Below are the code and all the weights of a small trained network. Each question names an input and a target symbol and asks about switching units off, where a switched-off unit gives its printed mean instead of its output.

import numpy as np


def w(rows, s, z=0):
    codes = np.array(rows[::2]) - 128.0
    scale = np.full(codes.shape[1], s)
    scale[-1] = z or s
    return codes * scale


def norm(h):
    return h / np.sqrt((h * h).mean(-1, keepdims=True) + 1e-5)


def f(y):
    return np.maximum(y, 0)


def softmax(a):
    e = np.exp(a - a.max(-1, keepdims=True))
    return e / e.sum(-1, keepdims=True)


def log_softmax(a):
    a = a - a.max(-1, keepdims=True)
    return a - np.log(np.exp(a).sum(-1, keepdims=True))


def net(x, mask):
    ids = ['ΛΣΨαζθ'.index(c) for c in x.split()]
    T = len(ids)
    res = E[ids] + P[:T]
    u = 0
    for l in range(2):
        q, k, v = (norm(res) @ M[l].T for M in (Q, K, V))
        z = softmax(np.where(np.tri(T) > 0, q @ k.T / 2**0.5, -1e9)) @ v
        res = res + np.where(mask[u], z, O[l][:, -1]) @ O[l][:, :-1]
        u += 1
        y = f(norm(res) @ A[l][:, :-1].T + A[l][:, -1])
        res = res + np.where(mask[u : u + 8], y, B[l][:, -1]) @ B[l][:, :-1]
        u += 8
    return log_softmax(norm(res)[-1] @ U[:, :-1].T + U[:, -1])


Q, K, V, O, A, B = {}, {}, {}, {}, {}, {}
E = w([
[125,119,78,155,137,78,142,150,106,95],'Λ',
[161,157,134,156,175,125,124,107,193,111],'Σ',
[112,107,131,131,172,102,115,102,136,123],'Ψ',
[163,146,170,75,105,63,126,99,156,146],'α',
[12,176,177,123,77,173,128,47,167,168],'ζ',
[93,61,250,133,113,173,113,172,74,70],'θ',
],0.025)
P = w([
[113,120,102,133,171,66,87,143,174,162],'0',
[91,225,150,178,206,91,44,93,190,115],'1',
[127,135,66,152,174,100,190,78,118,119],'2',
[104,211,158,179,164,93,58,164,209,179],'3',
[120,101,88,102,195,126,170,154,139,162],'4',
[125,198,174,81,153,64,124,64,161,59],'5',
[129,114,52,151,139,131,203,82,109,140],'6',
[103,192,102,103,126,98,78,130,154,151],'7',
[154,51,103,53,188,151,174,130,106,175],'8',
[93,172,171,90,98,69,116,40,150,48],'9',
[123,84,61,129,100,159,204,77,128,136],'10',
[118,157,103,84,61,111,70,104,121,147],'11',
[88,62,116,146,113,179,154,105,108,165],'12',
[117,163,138,41,119,60,101,26,158,2],'13',
],0.018)
Q[0] = w([
[104,123,133,97,132,100,169,50,131,1],'L0H0',
[175,75,124,122,124,168,246,75,119,142],'L0H0',
],0.017)
K[0] = w([
[173,74,99,158,26,204,198,5,91,111],'L0H0',
[15,165,140,217,43,125,129,77,154,166],'L0H0',
],0.014)
V[0] = w([
[201,137,82,168,241,140,115,49,215,178],'L0H0',
[182,30,1,86,151,102,76,172,40,128],'L0H0',
],0.0057)
O[0] = w([
[122,130,93,75,127,149,9,175,169,52,253],'L0H0',
[38,171,136,69,175,108,157,224,204,134,98],'L0H0',
],0.011,0.0054)
A[0] = w([
[194,185,95,154,129,253,155,151,127,98,79],'L0N0',
[173,49,173,88,75,91,134,61,178,184,100],'L0N1',
[109,124,87,134,96,48,99,63,194,164,139],'L0N2',
[115,78,45,72,157,89,133,74,128,152,140],'L0N3',
[106,60,141,199,154,101,146,189,47,73,160],'L0N4',
[168,122,94,121,191,206,159,169,173,135,2],'L0N5',
[117,155,85,159,89,88,127,136,137,140,135],'L0N6',
[97,192,168,142,143,63,165,92,161,169,136],'L0N7',
],0.013,0.012)
B[0] = w([
[160,71,79,70,128,157,74,203,189,95,138],'L0N0',
[115,158,77,145,163,171,155,194,123,143,186],'L0N1',
[190,164,183,176,184,174,108,132,116,144,250],'L0N2',
[132,153,142,141,188,157,75,191,183,163,229],'L0N3',
[138,145,70,41,187,162,150,136,183,58,204],'L0N4',
[168,153,97,247,88,219,3,183,171,103,131],'L0N5',
[160,179,126,29,184,168,118,68,110,114,177],'L0N6',
[123,98,109,35,158,121,186,105,217,85,203],'L0N7',
],0.012,0.011)
Q[1] = w([
[157,84,67,96,140,252,122,137,152,168],'L1H0',
[113,163,157,94,120,124,69,126,128,124],'L1H0',
],0.02)
K[1] = w([
[58,69,182,48,1,241,145,128,88,179],'L1H0',
[157,118,84,170,238,127,91,190,116,191],'L1H0',
],0.01)
V[1] = w([
[173,80,218,128,121,111,172,221,49,9],'L1H0',
[51,63,194,179,178,183,135,111,108,92],'L1H0',
],0.015)
O[1] = w([
[215,146,33,50,168,183,103,152,255,168,2],'L1H0',
[114,46,75,124,168,92,92,51,170,164,147],'L1H0',
],0.018,0.011)
A[1] = w([
[193,113,107,179,130,174,122,45,53,149,103],'L1N0',
[176,169,138,149,182,110,174,114,99,134,2],'L1N1',
[156,41,115,246,49,76,181,99,5,164,205],'L1N2',
[129,139,183,133,110,143,104,102,76,109,215],'L1N3',
[162,46,62,61,195,155,180,38,209,219,250],'L1N4',
[82,173,129,126,166,115,171,163,164,77,143],'L1N5',
[159,139,141,139,74,148,53,94,87,129,76],'L1N6',
[122,144,120,123,42,112,60,125,155,85,56],'L1N7',
],0.021,0.0076)
B[1] = w([
[24,141,138,156,113,83,152,6,35,105,180],'L1N0',
[166,169,183,98,91,174,167,114,129,146,149],'L1N1',
[70,180,89,239,185,173,135,13,19,141,245],'L1N2',
[162,109,109,162,160,162,159,127,113,170,236],'L1N3',
[190,103,43,213,234,189,170,146,157,148,206],'L1N4',
[141,129,125,34,102,90,98,126,133,158,255],'L1N5',
[112,199,94,195,77,162,138,155,207,73,158],'L1N6',
[175,121,93,193,143,149,65,126,195,154,145],'L1N7',
],0.02,0.021)
U = w([
[63,146,119,82,109,66,191,177,181,50,255],'Λ',
[130,159,129,152,87,139,86,143,180,72,131],'Σ',
[164,75,125,95,145,133,12,71,111,211,3],'Ψ',
[195,146,157,79,123,229,128,110,89,166,7],'α',
[108,137,99,144,104,92,160,111,80,110,190],'ζ',
[157,74,62,108,141,134,184,128,162,163,134],'θ',
],0.011,0.008)

Each question gives the input, a string of symbols that net reads in full, and the target symbol t.
The units are the heads (2 rows each of Q, K, V and O) and the neurons (one row each of A and B). Each row of codes is followed by its name. A weight is (code - 128) times the scale printed after its matrix; where a second scale follows, it is the last column's (O, A, B and U).
mask holds one flag per unit, layer by layer, with each layer's heads first. A switched-off unit (its flag False) gives its mean, the last column of its rows in O or B, instead of its output. The means were averaged over made-up inputs and are rounded, as every weight is.
A unit's drop is (log p(t) with every unit on - log p(t) with that unit switched off) / (log p(t) with every unit on - log p(t) with every unit switched off).
The circuit of an input: a set's keep is (log p(t) with only the set's units on - log p(t) with every unit switched off) / (log p(t) with every unit on - log p(t) with every unit switched off). Starting from the 12 units with the biggest drops (on a tie, the unit counted first), units are removed one at a time, each time the one whose removal leaves the highest keep (on an exact tie, the one counted first), for as long as the keep stays at least 0.8.
circuit, biggest first: the units of the circuit, biggest drop first
most important unit: the unit with the biggest drop
k most important neurons: the k neurons with the biggest drops, biggest first
k most important neurons of layer l: the k neurons of layer l with the biggest drops, biggest first
input Σ Σ α Σ α, target α: circuit, biggest first	[L1H0; L1N2]
input Λ ζ α Λ Ψ Σ Ψ θ, target Ψ: 2 most important neurons	[L1N7; L1N4]
input Λ Λ Σ Σ Λ ζ Σ Σ Λ θ Σ Λ Λ, target θ: circuit, biggest first	[L1H0]
input Ψ Ψ Σ θ α, target θ: circuit, biggest first	[L1H0; L1N4]
input α Λ Σ Λ Ψ θ, target Σ: circuit, biggest first	[L0H0; L1N2; L1N6; L0N7]
input Λ θ Σ Λ Λ Λ ζ Λ θ Λ Λ, target θ: circuit, biggest first	[L1H0; L1N2]
input α θ θ θ, target α: 4 most important neurons of layer 0	[L0N1; L0N3; L0N7; L0N4]
input α Σ Ψ Σ ζ ζ, target Ψ: 2 most important neurons	[L0N7; L1N2]
input Λ Λ Λ Λ Λ Ψ Λ θ, target Λ: circuit, biggest first	[L0H0; L1N2]
input Ψ Σ α Λ Λ Σ Σ Λ ζ ζ, target Σ: circuit, biggest first	[L0H0; L1N6; L1N2]
input α Λ Λ Λ α Λ Ψ Σ Σ Λ Λ Σ Λ Σ, target Λ: 2 most important neurons	[L1N2; L0N7]
input ζ Λ θ ζ Σ Λ Σ Λ, target Σ: 3 most important neurons	[L0N7; L0N0; L1N6]
input Σ Λ Λ Λ Λ Σ ζ Λ θ θ Σ Ψ Σ, target θ: circuit, biggest first	[L1H0; L1N4]
input ζ Λ Ψ Σ ζ Σ, target Ψ: 2 most important neurons of layer 1	[L1N4; L1N2]
input α Λ ζ Λ, target α: most important unit	L0N1
input α Σ Σ θ Σ θ Σ ζ Λ Λ ζ α θ, target θ: 2 most important neurons	[L0N2; L0N3]
input Ψ Λ Σ Λ α Λ Ψ Σ, target α: 2 most important neurons of layer 1	[L1N2; L1N4]
input Ψ α Λ Λ Λ Λ Σ Σ α Λ Λ θ, target α: 2 most important neurons of layer 0	[L0N4; L0N1]
input Σ Λ Σ Σ, target Σ: 3 most important neurons	[L1N6; L1N2; L1N4]
input ζ Λ Σ Σ Σ Λ Σ Σ ζ Σ α α Λ Ψ, target α: most important unit	L0N4
input Λ Σ Λ Σ Λ ζ α ζ Λ Σ Ψ α ζ θ, target Ψ: 2 most important neurons	[L1N7; L0N7]
input θ Ψ Ψ, target θ: 2 most important neurons	[L1N4; L1N2]
input Λ Λ ζ Λ Λ α Ψ Λ Λ α, target Ψ: 2 most important neurons	[L0N4; L1N4]
input ζ Λ θ ζ α Λ Σ Ψ Λ Λ θ ζ Λ ζ, target θ: 2 most important neurons of layer 1	[L1N4; L1N2]
input Σ Λ ζ Ψ, target Σ: 3 most important neurons	[L1N6; L1N2; L1N4]
